Below is a small trained network, with its code and all its weights. Each question gives an input and a target symbol and asks what happens when units are switched off, that is, made to give their printed mean instead of their output.

import numpy as np


def w(rows, s, z=0):
    codes = np.array(rows[::2]) - 128.0
    scale = np.full(codes.shape[1], s)
    scale[-1] = z or s
    return codes * scale


def f(y):
    return y / 2 * (1 + np.tanh(0.7978845608 * (y + 0.044715 * y**3)))


def softmax(a):
    e = np.exp(a - a.max(-1, keepdims=True))
    return e / e.sum(-1, keepdims=True)


def log_softmax(a):
    a = a - a.max(-1, keepdims=True)
    return a - np.log(np.exp(a).sum(-1, keepdims=True))


def net(x, mask):
    ids = ['αβγδεζηθμπφψω'.index(c) for c in x.split()]
    T = len(ids)
    res = E[ids] + P[:T]
    u = 0
    for l in range(2):
        r = res
        for j in range(2):
            rows = slice(4 * j, 4 * j + 4)
            q, k, v = (r @ M[l][rows].T for M in (Q, K, V))
            z = softmax(np.where(np.tri(T) > 0, q @ k.T / 4**0.5, -1e9)) @ v
            o = O[l][rows]
            res = res + np.where(mask[u + j], z, o[:, -1]) @ o[:, :-1]
        u += 2
        y = f(res @ A[l][:, :-1].T + A[l][:, -1])
        res = res + np.where(mask[u : u + 16], y, B[l][:, -1]) @ B[l][:, :-1]
        u += 16
    return log_softmax(res[-1] @ U[:, :-1].T + U[:, -1])


Q, K, V, O, A, B = {}, {}, {}, {}, {}, {}
E = w([
[133,123,148,110],'α',
[147,116,141,123],'β',
[106,141,150,108],'γ',
[151,110,156,134],'δ',
[165,114,108,105],'ε',
[153,141,76,107],'ζ',
[99,147,182,142],'η',
[107,142,157,130],'θ',
[186,86,131,118],'μ',
[72,162,164,116],'π',
[91,148,116,85],'φ',
[121,136,146,108],'ψ',
[35,5,118,132],'ω',
],0.026)
P = w([
[152,123,145,163],'0',
[169,124,173,92],'1',
[158,79,177,60],'2',
[135,161,109,245],'3',
[109,76,106,211],'4',
[192,178,185,100],'5',
[165,59,198,37],'6',
],0.012)
Q[0] = w([
[186,131,250,68],'0.h1',
[120,160,96,208],'0.h1',
[149,137,60,220],'0.h1',
[120,123,106,95],'0.h1',
[142,79,130,79],'0.h2',
[105,157,107,227],'0.h2',
[148,114,200,30],'0.h2',
[144,159,58,164],'0.h2',
],0.014)
K[0] = w([
[172,187,92,68],'0.h1',
[69,38,94,103],'0.h1',
[73,79,148,178],'0.h1',
[148,123,176,163],'0.h1',
[131,94,34,95],'0.h2',
[189,209,82,140],'0.h2',
[60,2,163,117],'0.h2',
[184,173,62,166],'0.h2',
],0.0094)
V[0] = w([
[129,126,130,130],'0.h1',
[69,34,94,140],'0.h1',
[144,133,138,143],'0.h1',
[130,127,136,135],'0.h1',
[128,129,128,124],'0.h2',
[126,131,119,116],'0.h2',
[164,149,128,85],'0.h2',
[196,253,186,127],'0.h2',
],0.0037)
O[0] = w([
[127,127,129,127,128],'0.h1',
[181,131,74,14,139],'0.h1',
[115,126,132,137,119],'0.h1',
[126,126,130,125,128],'0.h1',
[128,126,132,125,129],'0.h2',
[125,133,129,127,127],'0.h2',
[135,125,190,91,101],'0.h2',
[142,119,253,43,4],'0.h2',
],0.0044,0.0026)
A[0] = w([
[135,139,89,127,105],'0.n1',
[117,184,80,107,65],'0.n2',
[154,134,149,140,52],'0.n3',
[237,148,21,99,7],'0.n4',
[214,156,27,96,109],'0.n5',
[139,75,246,196,57],'0.n6',
[212,168,101,90,54],'0.n7',
[105,84,182,96,93],'0.n8',
[128,252,125,113,55],'0.n9',
[128,128,128,128,128],'0.n10',
[112,136,72,155,88],'0.n11',
[136,87,164,131,59],'0.n12',
[174,104,1,92,63],'0.n13',
[193,196,199,45,85],'0.n14',
[94,130,146,147,90],'0.n15',
[195,60,217,194,98],'0.n16',
],0.0094,0.014)
B[0] = w([
[111,154,164,158,69],'0.n1',
[151,160,121,180,73],'0.n2',
[70,200,42,149,59],'0.n3',
[4,72,217,69,131],'0.n4',
[132,107,255,193,172],'0.n5',
[42,145,82,30,153],'0.n6',
[132,86,197,88,88],'0.n7',
[96,128,75,169,178],'0.n8',
[190,91,116,152,102],'0.n9',
[128,128,128,128,128],'0.n10',
[138,137,153,110,76],'0.n11',
[96,182,97,135,64],'0.n12',
[70,118,253,118,134],'0.n13',
[186,87,179,33,249],'0.n14',
[122,110,121,120,77],'0.n15',
[138,166,5,65,243],'0.n16',
],0.0068,0.002)
Q[1] = w([
[97,113,83,183],'1.h1',
[142,181,109,184],'1.h1',
[146,191,126,122],'1.h1',
[182,252,120,124],'1.h1',
[130,116,122,145],'1.h2',
[126,103,160,143],'1.h2',
[165,97,107,133],'1.h2',
[110,119,129,128],'1.h2',
],0.034)
K[1] = w([
[141,106,173,60],'1.h1',
[164,194,153,80],'1.h1',
[168,188,125,142],'1.h1',
[181,253,136,155],'1.h1',
[131,106,143,147],'1.h2',
[110,136,105,167],'1.h2',
[102,84,126,124],'1.h2',
[118,149,134,126],'1.h2',
],0.032)
V[1] = w([
[32,169,132,45],'1.h1',
[70,155,27,124],'1.h1',
[193,104,9,67],'1.h1',
[146,125,137,172],'1.h1',
[129,119,156,129],'1.h2',
[122,114,131,71],'1.h2',
[157,145,139,92],'1.h2',
[105,152,117,117],'1.h2',
],0.014)
O[1] = w([
[175,204,96,56,254],'1.h1',
[134,225,119,193,199],'1.h1',
[150,149,249,183,138],'1.h1',
[131,96,101,160,75],'1.h1',
[134,123,142,127,143],'1.h2',
[123,125,152,186,240],'1.h2',
[100,147,209,104,137],'1.h2',
[105,153,133,135,132],'1.h2',
],0.012,0.0049)
A[1] = w([
[132,50,81,107,36],'1.n1',
[158,166,180,189,77],'1.n2',
[154,182,133,153,77],'1.n3',
[80,159,158,124,97],'1.n4',
[60,2,98,147,82],'1.n5',
[153,90,106,181,5],'1.n6',
[121,98,61,108,13],'1.n7',
[135,105,159,154,17],'1.n8',
[91,127,172,61,142],'1.n9',
[131,123,97,148,136],'1.n10',
[128,108,152,170,168],'1.n11',
[40,151,117,160,109],'1.n12',
[81,19,134,104,201],'1.n13',
[167,106,184,143,152],'1.n14',
[34,172,116,133,81],'1.n15',
[127,152,57,142,137],'1.n16',
],0.013,0.017)
B[1] = w([
[36,158,137,116,169],'1.n1',
[108,46,55,2,209],'1.n2',
[158,101,192,205,168],'1.n3',
[178,93,108,127,165],'1.n4',
[164,104,241,12,203],'1.n5',
[217,201,92,137,138],'1.n6',
[68,237,173,204,161],'1.n7',
[169,24,38,82,136],'1.n8',
[164,118,100,166,234],'1.n9',
[151,107,125,109,147],'1.n10',
[62,144,128,105,203],'1.n11',
[161,116,123,55,152],'1.n12',
[175,135,61,222,255],'1.n13',
[60,194,118,189,213],'1.n14',
[207,133,113,103,147],'1.n15',
[106,93,199,108,197],'1.n16',
],0.0092,0.013)
U = w([
[174,147,55,103,101],'α',
[154,140,163,154,83],'β',
[112,201,59,101,118],'γ',
[188,145,70,146,147],'δ',
[108,179,125,171,119],'ε',
[76,176,190,73,87],'ζ',
[148,152,109,90,152],'η',
[119,121,93,104,90],'θ',
[181,142,51,114,94],'μ',
[168,157,77,1,23],'π',
[192,229,158,101,254],'φ',
[151,181,105,183,83],'ψ',
[179,101,130,38,173],'ω',
],0.0087,0.004)

Each question gives the input, a string of symbols that net reads in full, and the target symbol t.
The units are the heads (4 rows each of Q, K, V and O) and the neurons (one row each of A and B). Each row of codes is followed by its name. A weight is (code - 128) times the scale printed after its matrix; where a second scale follows, it is the last column's (O, A, B and U).
mask holds one flag per unit, layer by layer, with each layer's heads first. A switched-off unit (its flag False) gives its mean, the last column of its rows in O or B, instead of its output. The means were averaged over made-up inputs and are rounded, as every weight is.
A unit's drop is (log p(t) with every unit on - log p(t) with that unit switched off) / (log p(t) with every unit on - log p(t) with every unit switched off).
The circuit of an input: a set's keep is (log p(t) with only the set's units on - log p(t) with every unit switched off) / (log p(t) with every unit on - log p(t) with every unit switched off). Starting from the 12 units with the biggest drops (on a tie, the unit counted first), units are removed one at a time, each time the one whose removal leaves the highest keep (on an exact tie, the one counted first), for as long as the keep stays at least 0.8.
units of the circuit, in order: the units of the circuit, biggest drop first
k most important neurons: the k neurons with the biggest drops, biggest first
k most important neurons of layer l: the k neurons of layer l with the biggest drops, biggest first
heads that matter: for each layer, one digit per head in row order, 1 if its drop is at least 0.15 and else 0, layers parted by /
input π φ α π φ η, target γ: units of the circuit, in order -> [1.h1, 1.n7, 0.n16]
input φ ε α, target φ: 2 most important neurons of layer 1 -> [1.n2, 1.n13]
input η π γ, target π: 2 most important neurons -> [0.n16, 0.n6]
input π π μ μ π φ, target θ: most important neuron of layer 0 -> [0.n16]
input ω μ β φ π ζ, target ζ: 2 most important neurons of layer 0 -> [0.n4, 0.n5]
input φ μ ε π π φ, target γ: 3 most important neurons -> [0.n16, 1.n7, 1.n5]
input φ φ β, target φ: 2 most important neurons of layer 1 -> [1.n2, 1.n13]
input ε π α φ φ, target ψ: 3 most important neurons of layer 0 -> [0.n14, 0.n5, 0.n16]
input μ δ φ ε φ φ, target β: 4 most important neurons -> [1.n13, 1.n5, 0.n5, 1.n2]
input δ β φ δ, target ε: 2 most important neurons of layer 1 -> [1.n14, 1.n5]
input π δ ζ φ ε, target ω: 3 most important neurons -> [1.n5, 0.n5, 0.n13]
input δ φ δ ψ, target φ: heads that matter -> 00 / 10
input φ π δ φ φ, target ζ: 3 most important neurons of layer 0 -> [0.n16, 0.n6, 0.n14]
input ε β β, target β: 2 most important neurons of layer 1 -> [1.n13, 1.n5]
input φ β π η β ψ, target π: heads that matter -> 01 / 10
input φ φ ω δ θ ζ ζ, target ζ: heads that matter -> 01 / 10
input ζ π φ, target ω: 4 most important neurons -> [1.n5, 0.n5, 1.n14, 0.n16]
input δ ζ φ μ γ, target φ: units of the circuit, in order -> [1.h1]
input φ φ φ α, target φ: 2 most important neurons -> [0.n14, 1.n13]
input γ φ π φ δ, target γ: most important neuron -> [0.n14]
input δ δ ζ δ, target ζ: 3 most important neurons of layer 1 -> [1.n13, 1.n14, 1.n2]
input ψ φ ε θ π, target β: 3 most important neurons -> [1.n13, 1.n5, 0.n5]
input θ γ μ φ φ δ π, target φ: 2 most important neurons of layer 1 -> [1.n2, 1.n13]
input π π φ δ β β, target ζ: 3 most important neurons -> [0.n16, 0.n6, 1.n13]
input δ π ζ φ, target γ: 3 most important neurons -> [1.n7, 0.n16, 0.n14]
input π ε ε ψ δ φ φ, target ζ: 4 most important neurons -> [0.n16, 0.n6, 1.n13, 1.n14]
input π φ ζ, target γ: 3 most important neurons -> [1.n7, 1.n1, 0.n16]
